Here is a tiny trained network, its code and every weight. The questions are about switching its units off for an input and a target symbol, where a switched-off unit gives its printed mean instead of its output.

import numpy as np


def w(rows, s, z=0):
    codes = np.array(rows[::2]) - 128.0
    scale = np.full(codes.shape[1], s)
    scale[-1] = z or s
    return codes * scale


def norm(h):
    return h / np.sqrt((h * h).mean(-1, keepdims=True) + 1e-5)


def f(y):
    return y / 2 * (1 + np.tanh(0.7978845608 * (y + 0.044715 * y**3)))


def softmax(a):
    e = np.exp(a - a.max(-1, keepdims=True))
    return e / e.sum(-1, keepdims=True)


def log_softmax(a):
    a = a - a.max(-1, keepdims=True)
    return a - np.log(np.exp(a).sum(-1, keepdims=True))


def net(x, mask):
    ids = ['βδζηλμξπστφω'.index(c) for c in x.split()]
    T = len(ids)
    res = E[ids] + P[:T]
    r = norm(res)
    for j in range(2):
        rows = slice(2 * j, 2 * j + 2)
        q, k, v = (r @ M[0][rows].T for M in (Q, K, V))
        z = softmax(np.where(np.tri(T) > 0, q @ k.T / 2**0.5, -1e9)) @ v
        o = O[0][rows]
        res = res + np.where(mask[j], z, o[:, -1]) @ o[:, :-1]
    y = f(norm(res) @ A[0][:, :-1].T + A[0][:, -1])
    res = res + np.where(mask[2:6], y, B[0][:, -1]) @ B[0][:, :-1]
    return log_softmax(norm(res)[-1] @ U[:, :-1].T + U[:, -1])


Q, K, V, O, A, B = {}, {}, {}, {}, {}, {}
E = w([
[120,122,84,126,102],'β',
[151,84,81,172,111],'δ',
[95,137,150,85,163],'ζ',
[120,131,85,117,105],'η',
[124,127,87,126,112],'λ',
[143,230,254,143,57],'μ',
[131,115,108,142,124],'ξ',
[100,76,158,130,123],'π',
[123,120,95,141,114],'σ',
[124,131,89,127,110],'τ',
[130,115,104,139,120],'φ',
[124,130,84,121,108],'ω',
],0.013)
P = w([
[252,75,67,141,65],'0',
[173,102,54,97,69],'1',
[122,107,65,104,74],'2',
[102,113,70,111,87],'3',
[111,121,71,122,106],'4',
[107,129,73,129,116],'5',
[111,132,71,135,128],'6',
[113,134,71,142,140],'7',
[123,148,60,146,155],'8',
[121,150,60,155,164],'9',
[129,158,51,162,177],'10',
],0.0043)
Q[0] = w([
[126,204,255,133,142],'h1',
[169,141,187,168,91],'h1',
[116,42,167,173,100],'h2',
[194,117,133,200,73],'h2',
],0.0095)
K[0] = w([
[174,57,108,15,194],'h1',
[76,83,31,143,133],'h1',
[116,30,205,94,116],'h2',
[254,56,53,157,34],'h2',
],0.0064)
V[0] = w([
[205,149,151,142,2],'h1',
[119,59,26,131,132],'h1',
[142,206,165,101,196],'h2',
[134,174,76,204,111],'h2',
],0.007)
O[0] = w([
[72,43,49,215,66,159],'h1',
[176,152,110,48,57,254],'h1',
[93,16,114,178,17,45],'h2',
[85,144,169,3,125,114],'h2',
],0.0054,0.0057)
A[0] = w([
[91,223,126,157,254,41],'n1',
[94,103,56,157,248,153],'n2',
[133,61,130,185,58,253],'n3',
[68,211,72,92,32,221],'n4',
],0.0069,0.0013)
B[0] = w([
[106,132,28,57,22,142],'n1',
[29,99,126,211,203,162],'n2',
[154,88,3,90,71,146],'n3',
[229,117,116,187,179,254],'n4',
],0.0058,0.0059)
U = w([
[125,114,132,129,122,35],'β',
[128,106,136,121,117,49],'δ',
[90,138,144,169,94,168],'ζ',
[123,114,138,128,121,49],'η',
[120,117,134,130,111,64],'λ',
[117,90,123,178,75,108],'μ',
[111,126,137,145,109,100],'ξ',
[151,137,144,115,244,254],'π',
[45,169,78,19,145,136],'σ',
[119,116,133,139,113,72],'τ',
[221,69,35,123,112,174],'φ',
[122,115,130,131,119,44],'ω',
],0.011,0.0068)

Each question gives the input, a string of symbols that net reads in full, and the target symbol t.
The units are the heads (2 rows each of Q, K, V and O) and the neurons (one row each of A and B). Each row of codes is followed by its name. A weight is (code - 128) times the scale printed after its matrix; where a second scale follows, it is the last column's (O, A, B and U).
mask holds one flag per unit, heads first, then neurons. A switched-off unit (its flag False) gives its mean, the last column of its rows in O or B, instead of its output. The means were averaged over made-up inputs and are rounded, as every weight is.
A unit's drop is (log p(t) with every unit on - log p(t) with that unit switched off) / (log p(t) with every unit on - log p(t) with every unit switched off).
The circuit of an input: a set's keep is (log p(t) with only the set's units on - log p(t) with every unit switched off) / (log p(t) with every unit on - log p(t) with every unit switched off). Starting from all 6 units, units are removed one at a time, each time the one whose removal leaves the highest keep (on an exact tie, the one counted first), for as long as the keep stays at least 0.8.
circuit, biggest first: the units of the circuit, biggest drop first
unit that matters most: the unit with the biggest drop
k most important neurons: the k neurons with the biggest drops, biggest first
which heads matter: for each layer, one digit per head in row order, 1 if its drop is at least 0.15 and else 0, layers parted by /
drop of u: that unit's drop, to one decimal
input ξ β σ η ζ ζ π λ ξ ζ ζ, target σ: which heads matter : 10
input β π ξ ω σ π ξ λ η π, target σ: which heads matter : 01
input ζ ξ π ζ π ξ π π ζ π, target σ: unit that matters most : n1
input ζ ω ξ ζ ζ ζ π ξ, target π: which heads matter : 00
input λ φ π ζ ζ τ φ, target π: which heads matter : 01
input σ ξ ξ ζ φ ξ λ ζ π σ, target π: which heads matter : 11
input π λ ζ, target φ: which heads matter : 01
input λ φ ξ π ζ π, target π: circuit, biggest first : (h2; h1; n3)
input ζ ω π π φ ξ ζ σ φ, target π: 2 most important neurons : (n3; n4)
input δ τ ξ ζ ξ, target π: 3 most important neurons : (n3; n1; n4)
input ω φ π η π, target π: drop of n4 : 0.1
input ω λ ω λ σ ξ ζ, target φ: drop of n3 : 0.0
